Below are the code and all the weights of a small trained network. Each question names an input and a class and asks about switching units off, where a switched-off unit gives its printed mean instead of its output.

import numpy as np


def w(rows, s, z=0):
    codes = np.array(rows[::2]) - 128.0
    scale = np.full(codes.shape[1], s)
    scale[-1] = z or s
    return codes * scale


def f(y):
    return y / 2 * (1 + np.tanh(0.7978845608 * (y + 0.044715 * y**3)))


def log_softmax(a):
    a = a - a.max(-1, keepdims=True)
    return a - np.log(np.exp(a).sum(-1, keepdims=True))


def net(x, mask):
    res = np.array(x, float).reshape(1, 7) / 4 @ E
    y = f(res @ A[0][:, :-1].T + A[0][:, -1])
    res = res + np.where(mask, y, B[0][:, -1]) @ B[0][:, :-1]
    return log_softmax(res[-1] @ U[:, :-1].T + U[:, -1])


A, B = {}, {}
E = w([
[126,220,105,159,142,244],'x0',
[124,237,168,56,44,97],'x1',
[125,127,124,124,129,129],'x2',
[107,127,107,107,137,129],'x3',
[125,124,127,126,124,130],'x4',
[134,81,246,35,199,170],'x5',
[125,126,126,126,127,129],'x6',
],0.014)
A[0] = w([
[128,130,117,128,95,47,153],'N1',
[121,157,133,134,159,215,135],'N2',
[133,153,127,153,114,131,113],'N3',
[146,175,115,106,136,101,130],'N4',
[128,90,130,133,152,117,204],'N5',
[125,132,190,78,129,167,102],'N6',
[116,134,67,191,111,127,199],'N7',
[121,135,77,132,48,125,140],'N8',
[109,215,120,128,111,178,122],'N9',
[131,125,111,189,166,196,145],'N10',
[116,121,129,87,130,75,144],'N11',
[144,147,114,167,105,132,124],'N12',
[137,61,161,117,173,135,178],'N13',
[119,107,120,187,104,86,194],'N14',
[129,87,105,165,141,117,157],'N15',
[119,182,160,77,52,119,168],'N16',
[143,92,94,148,178,141,213],'N17',
[144,139,170,86,115,90,170],'N18',
[127,194,119,152,143,251,160],'N19',
[121,150,62,175,101,85,245],'N20',
[148,110,104,166,136,163,130],'N21',
],0.019,0.013)
B[0] = w([
[162,117,96,122,76,106,200],'N1',
[170,160,140,110,171,219,194],'N2',
[126,154,104,133,128,137,151],'N3',
[147,165,130,121,108,124,163],'N4',
[122,29,189,128,162,76,176],'N5',
[102,176,143,65,131,172,190],'N6',
[95,121,40,183,162,119,227],'N7',
[176,168,58,146,119,116,202],'N8',
[156,190,117,166,171,130,218],'N9',
[127,90,112,145,166,195,191],'N10',
[87,149,132,103,76,116,176],'N11',
[144,147,96,160,124,137,167],'N12',
[138,83,199,97,133,112,195],'N13',
[134,67,82,123,116,100,202],'N14',
[84,89,97,170,169,70,181],'N15',
[133,236,135,120,81,99,234],'N16',
[126,36,114,123,216,149,193],'N17',
[71,152,150,67,57,120,193],'N18',
[138,176,111,145,205,193,242],'N19',
[144,88,1,158,73,89,251],'N20',
[101,105,110,132,166,178,166],'N21',
],0.014,0.028)
U = w([
[92,50,95,173,127,44,160],'0',
[194,135,71,79,8,101,151],'1',
[94,112,59,175,165,200,193],'2',
[155,233,92,208,136,130,11],'3',
[127,59,232,67,184,77,136],'4',
[34,157,194,75,30,131,227],'5',
[176,94,178,78,189,240,147],'6',
[133,219,165,61,144,208,2],'7',
],0.012,0.0024)

Each question gives the input, the list of numbers given to net, and the class t.
The units are the neurons (one row each of A and B). Each row of codes is followed by its name. A weight is (code - 128) times the scale printed after its matrix; where a second scale follows, it is the last column's (A, B and U).
mask holds one flag per neuron, in row order. A switched-off neuron (its flag False) gives its mean, the last column of its row in B, instead of its output. The means were averaged over made-up inputs and are rounded, as every weight is.
A unit's drop is (log p(t) with every unit on - log p(t) with that unit switched off) / (log p(t) with every unit on - log p(t) with every unit switched off).
most important unit: the unit with the biggest drop
k most important neurons: the k neurons with the biggest drops, biggest first
drop of u: that unit's drop, to one decimal
input [7,-5,-2,-2,-6,1,-1], class 6: 2 most important neurons : (N20, N2)
input [-6,1,-2,-3,-4,-7,3], class 1: 3 most important neurons : (N1, N8, N17)
input [-6,0,-2,4,4,-6,-4], class 0: most important unit : N16
input [-7,0,8,-5,2,-7,-1], class 0: 3 most important neurons : (N15, N16, N7)
input [1,-7,0,5,-7,5,-3], class 6: 2 most important neurons : (N10, N2)
input [0,2,4,7,-3,-4,-2], class 1: 2 most important neurons : (N19, N20)
input [0,-2,5,-4,0,8,-1], class 4: 2 most important neurons : (N13, N19)
input [-7,-5,5,-5,-2,1,8], class 4: 2 most important neurons : (N20, N13)
input [6,1,-5,7,6,1,0], class 7: drop of N20 : 0.2
input [5,-6,-3,6,6,2,1], class 6: drop of N20 : 0.0
input [-1,0,-7,1,5,3,-1], class 4: drop of N16 : 0.1
